5  4  6  5  4  2  8
8  6  6  2  5  5  7
result: 6

-771    16   307   540  -628  -215    69
-575   -57    58   618  -436    42   -84
 199   -52  -245  -591   323   579   110
result: -57

2616  4413  4516  4196  3525  3190  3100
5579  4681  3605  3424  4326  4793  6446
4069  4751  3253  7857  4037  4090  3939
result: 4681

75  72  24  42
37  44  56  59
result: 44

3  3  3  3  3  3  3
4  4  1  1  5  3  9
result: 4

2  5  4  3  6  4
6  4  5  6  2  5
7  3  5  6  1  5
result: 4
---
[[ -0.5 -21.2 -12.4  -9.2]
 [  6.5  15.8 -13.5  -2.9]
 [  5.6   7.5  10.3   5.7]] yields -12.4

[[ 0.224 -0.117  0.018 -0.065 -0.213 -0.063 -0.058]
 [-0.058  0.097  0.157  0.144 -0.243  0.001  0.097]
 [ 0.028 -0.183  0.117  0.178  0.122 -0.053  0.229]] yields -0.063

[[  3.197   8.590   7.048   0.366   3.097]
 [  6.986   4.425   7.120  -4.744   2.382]
 [ 11.983  14.306  -2.754 -12.847  -8.612]] yields 0.366

[[ 0.9  0.1 -0.3  0.0  1.0 -1.4 -1.4]
 [-1.1  0.5  0.7  2.5  0.8  0.6  1.1]
 [ 0.0  0.6 -0.2  1.2  0.3 -0.3  0.5]] yields -1.4

[[-1.7  1.2  1.2 -1.5]
 [-1.9  1.5  0.7 -2.0]
 [ 0.1 -1.2  0.9 -1.3]] yields 1.2

[[-0.062  0.009  0.203  0.003 -0.050]
 [-0.046  0.028  0.049 -0.136  0.073]
 [-0.073 -0.029  0.095 -0.015  0.072]] yields 0.003
---
[[ 0.770 -2.227  1.414  1.307]
 [ 0.723 -1.975  0.368  0.802]
 [ 0.610 -2.062  0.450  0.768]] ⇒ 0.723

[[ -5.91 -20.16  -4.96 -13.82  -9.09   8.13  -8.88]
 [-12.33   3.60   5.20  -7.85  16.51  -5.63  -3.59]] ⇒ -9.09

[[  10.118  125.246 -231.348  -55.302  211.368  -12.574]
 [ -33.982  120.141 -201.612   42.108 -104.758  173.170]
 [  26.972   27.116 -201.348   37.974  177.313 -169.302]] ⇒ 211.368

[ 135.33  -72.85 -132.44  -46.50  -57.11  127.18] ⇒ -57.11

[ -26.0   74.4  179.4  -11.5 -182.9] ⇒ -182.9

[[-14.884   5.470  -7.195 -15.944 -21.953  16.285 -13.890]
 [ -1.288  -7.994   0.925  -1.541  -4.667   1.505   0.905]] ⇒ -21.953

[-1.68  0.16 -1.45  0.99 -1.50] ⇒ -1.50

[   4.7  -45.6  120.3 -166.0  130.7] ⇒ 130.7
---
array([-16.78, -12.72,   2.29,  11.21,  -4.65, -16.54, -18.56])
11.21

array([[-0.08,  0.05,  0.10,  0.06, -0.08, -0.09],
       [ 0.00,  0.15, -0.13,  0.13,  0.08,  0.23],
       [-0.05,  0.03,  0.00, -0.07, -0.07,  0.03]])
0.23

array([ 0.46, -1.56, -1.46,  0.94])
0.94

array([  25.026,   32.166, -183.020,   52.039,  203.147,   -3.529,
         26.980])
203.147

array([ 0.01,  0.28, -1.94,  1.31,  0.53,  1.22,  1.56])
1.56

array([-0.03, -0.10, -0.05,  0.11, -0.12,  0.12, -0.01])
0.12

array([-0.179,  0.013, -0.020, -0.169,  0.099])
0.099
---
-0.01,0.10,0.03,0.11,-0.11,-0.12,0.00 out 0.00
-62.9,94.7,-9.0,-162.9 out -162.9
19.3,-12.6,-2.2,9.9,3.3,-6.9 out -6.9
-0.02,-6.42,-12.70,1.02,4.78,-6.85,10.77 out 10.77
0.032,0.028,0.163,-0.113,-0.039,-0.073 out -0.073
0.54,1.13,0.28,-1.08,-0.33,1.41,1.37 out 1.37
-0.10,0.11,0.02,-0.02,0.04 out 0.04
-9.583,11.950,14.026,-3.777 out -3.777
0.04,-0.11,-0.17,0.11 out 0.11
---
((150, 192, 516, 343, 723, 387), (655, 574, 530, 186, 695, 793)) gives 150, 793
(89, 642, 801, 305, 200, 64) gives 89, 64
(-39, -524, 735, -242) gives -39, -242
(102, -347, -184, 705, -714, -287, 807) gives 102, 807
((709, 576, 541, 716, 328, 629), (226, 97, 212, 795, 747, 673), (597, 39, 234, 687, 192, 578)) gives 709, 578
(167, 104, 24, 31, 253) gives 167, 253
(360, 841, 576, 175, 224, 825) gives 360, 825
(793, -183, 431, -651) gives 793, -651
((188, 92, 57, 80), (193, 224, 212, 108)) gives 188, 108
